Below is a small trained network, with its code and all its weights. Each question gives an input and a class and asks what happens when units are switched off, that is, made to give their printed mean instead of their output.

import numpy as np


def w(rows, s, z=0):
    codes = np.array(rows[::2]) - 128.0
    scale = np.full(codes.shape[1], s)
    scale[-1] = z or s
    return codes * scale


def norm(h):
    return h / np.sqrt((h * h).mean(-1, keepdims=True) + 1e-5)


def f(y):
    return np.maximum(y, 0)


def log_softmax(a):
    a = a - a.max(-1, keepdims=True)
    return a - np.log(np.exp(a).sum(-1, keepdims=True))


def net(x, mask):
    res = np.array(x, float).reshape(1, 5) / 4 @ E
    u = 0
    for l in range(2):
        y = f(norm(res) @ A[l][:, :-1].T + A[l][:, -1])
        res = res + np.where(mask[u : u + 11], y, B[l][:, -1]) @ B[l][:, :-1]
        u += 11
    return log_softmax(norm(res)[-1] @ U[:, :-1].T + U[:, -1])


A, B = {}, {}
E = w([
[209,76,119,186],'x0',
[141,206,41,157],'x1',
[193,161,255,51],'x2',
[69,185,231,224],'x3',
[161,200,166,251],'x4',
],0.0055)
A[0] = w([
[130,36,115,172,74],'L0N1',
[152,120,137,126,98],'L0N2',
[92,109,133,91,97],'L0N3',
[121,119,195,162,4],'L0N4',
[245,153,110,112,35],'L0N5',
[136,191,103,74,177],'L0N6',
[125,26,125,5,125],'L0N7',
[109,76,73,74,49],'L0N8',
[147,140,178,154,165],'L0N9',
[246,164,140,186,102],'L0N10',
[29,202,181,147,81],'L0N11',
],0.011,0.0031)
B[0] = w([
[117,52,53,147,175],'L0N1',
[148,112,119,80,137],'L0N2',
[33,3,79,81,159],'L0N3',
[79,97,78,139,159],'L0N4',
[74,221,141,171,171],'L0N5',
[111,185,113,185,183],'L0N6',
[108,108,182,132,254],'L0N7',
[135,165,147,139,189],'L0N8',
[159,108,162,169,181],'L0N9',
[184,42,163,82,199],'L0N10',
[100,185,187,165,210],'L0N11',
],0.0059,0.0071)
A[1] = w([
[162,172,119,120,91],'L1N1',
[55,91,144,40,63],'L1N2',
[134,63,131,118,203],'L1N3',
[153,94,156,216,197],'L1N4',
[158,151,154,150,150],'L1N5',
[181,155,167,105,183],'L1N6',
[137,72,80,116,81],'L1N7',
[106,113,124,88,124],'L1N8',
[110,159,127,104,252],'L1N9',
[128,192,103,125,227],'L1N10',
[117,122,105,5,147],'L1N11',
],0.016,0.004)
B[1] = w([
[92,198,59,94,148],'L1N1',
[126,58,173,238,225],'L1N2',
[148,110,131,208,213],'L1N3',
[164,225,109,108,255],'L1N4',
[76,138,122,66,181],'L1N5',
[132,20,70,13,190],'L1N6',
[183,158,149,154,181],'L1N7',
[12,2,213,192,168],'L1N8',
[94,108,86,121,191],'L1N9',
[145,89,90,49,191],'L1N10',
[95,82,172,176,215],'L1N11',
],0.0074,0.0081)
U = w([
[71,100,53,134,3],'0',
[86,29,214,196,202],'1',
[233,121,214,54,83],'2',
[176,215,58,76,158],'3',
[228,134,82,200,140],'4',
[132,248,167,189,83],'5',
[139,97,118,35,73],'6',
[43,192,223,61,79],'7',
],0.017,0.004)

Each question gives the input, the list of numbers given to net, and the class t.
The units are the neurons (one row each of A and B). Each row of codes is followed by its name. A weight is (code - 128) times the scale printed after its matrix; where a second scale follows, it is the last column's (A, B and U).
mask holds one flag per neuron, layer by layer. A switched-off neuron (its flag False) gives its mean, the last column of its row in B, instead of its output. The means were averaged over made-up inputs and are rounded, as every weight is.
A unit's drop is (log p(t) with every unit on - log p(t) with that unit switched off) / (log p(t) with every unit on - log p(t) with every unit switched off).
The circuit of an input: a set's keep is (log p(t) with only the set's units on - log p(t) with every unit switched off) / (log p(t) with every unit on - log p(t) with every unit switched off). Starting from the 12 units with the biggest drops (on a tie, the unit counted first), units are removed one at a time, each time the one whose removal leaves the highest keep (on an exact tie, the one counted first), for as long as the keep stays at least 0.8.
units of the circuit, in order: the units of the circuit, biggest drop first
unit that matters most: the unit with the biggest drop
k most important neurons: the k neurons with the biggest drops, biggest first
k most important neurons of layer l: the k neurons of layer l with the biggest drops, biggest first
drop of u: that unit's drop, to one decimal
input [0,-1,-2,-2,6], class 3: units of the circuit, in order	[L1N4 L1N2]
input [-4,-7,4,-4,6], class 2: 2 most important neurons of layer 0	[L0N9 L0N3]
input [3,6,5,-4,-1], class 6: unit that matters most	L1N6
input [8,-8,3,3,7], class 2: 2 most important neurons	[L1N4 L1N2]
input [1,2,-7,6,-1], class 5: units of the circuit, in order	[L1N6 L1N4]
input [-6,-2,-5,8,2], class 5: 2 most important neurons	[L1N6 L1N8]
input [-4,5,3,8,6], class 7: units of the circuit, in order	[L1N5 L1N3 L1N2]
input [0,4,0,8,0], class 7: units of the circuit, in order	[L1N3 L1N2]
input [7,1,-4,-1,-6], class 4: units of the circuit, in order	[L1N7 L1N2]
input [7,4,0,8,2], class 5: 2 most important neurons	[L1N4 L1N10]
input [5,-1,1,5,4], class 5: 2 most important neurons	[L1N4 L0N4]
input [5,8,5,6,-3], class 2: units of the circuit, in order	[L0N10 L1N6]
input [-3,-8,1,-4,7], class 2: 3 most important neurons of layer 0	[L0N9 L0N3 L0N1]
input [6,-6,-4,4,8], class 5: units of the circuit, in order	[L1N4]
input [6,8,4,7,-6], class 6: 2 most important neurons of layer 1	[L1N6 L1N5]
input [3,6,6,6,5], class 2: 2 most important neurons	[L0N10 L1N6]
input [-1,4,6,3,8], class 3: 2 most important neurons of layer 1	[L1N4 L1N2]
input [0,-8,8,0,3], class 2: 2 most important neurons of layer 0	[L0N9 L0N3]
input [3,-3,-2,-8,2], class 4: drop of L1N2	0.2
input [4,0,2,4,4], class 2: unit that matters most	L0N10
input [2,2,1,-4,3], class 3: drop of L0N5	0.3
input [4,-8,-2,8,3], class 5: drop of L1N4	0.5
input [3,-5,8,8,6], class 2: 2 most important neurons	[L1N6 L0N10]
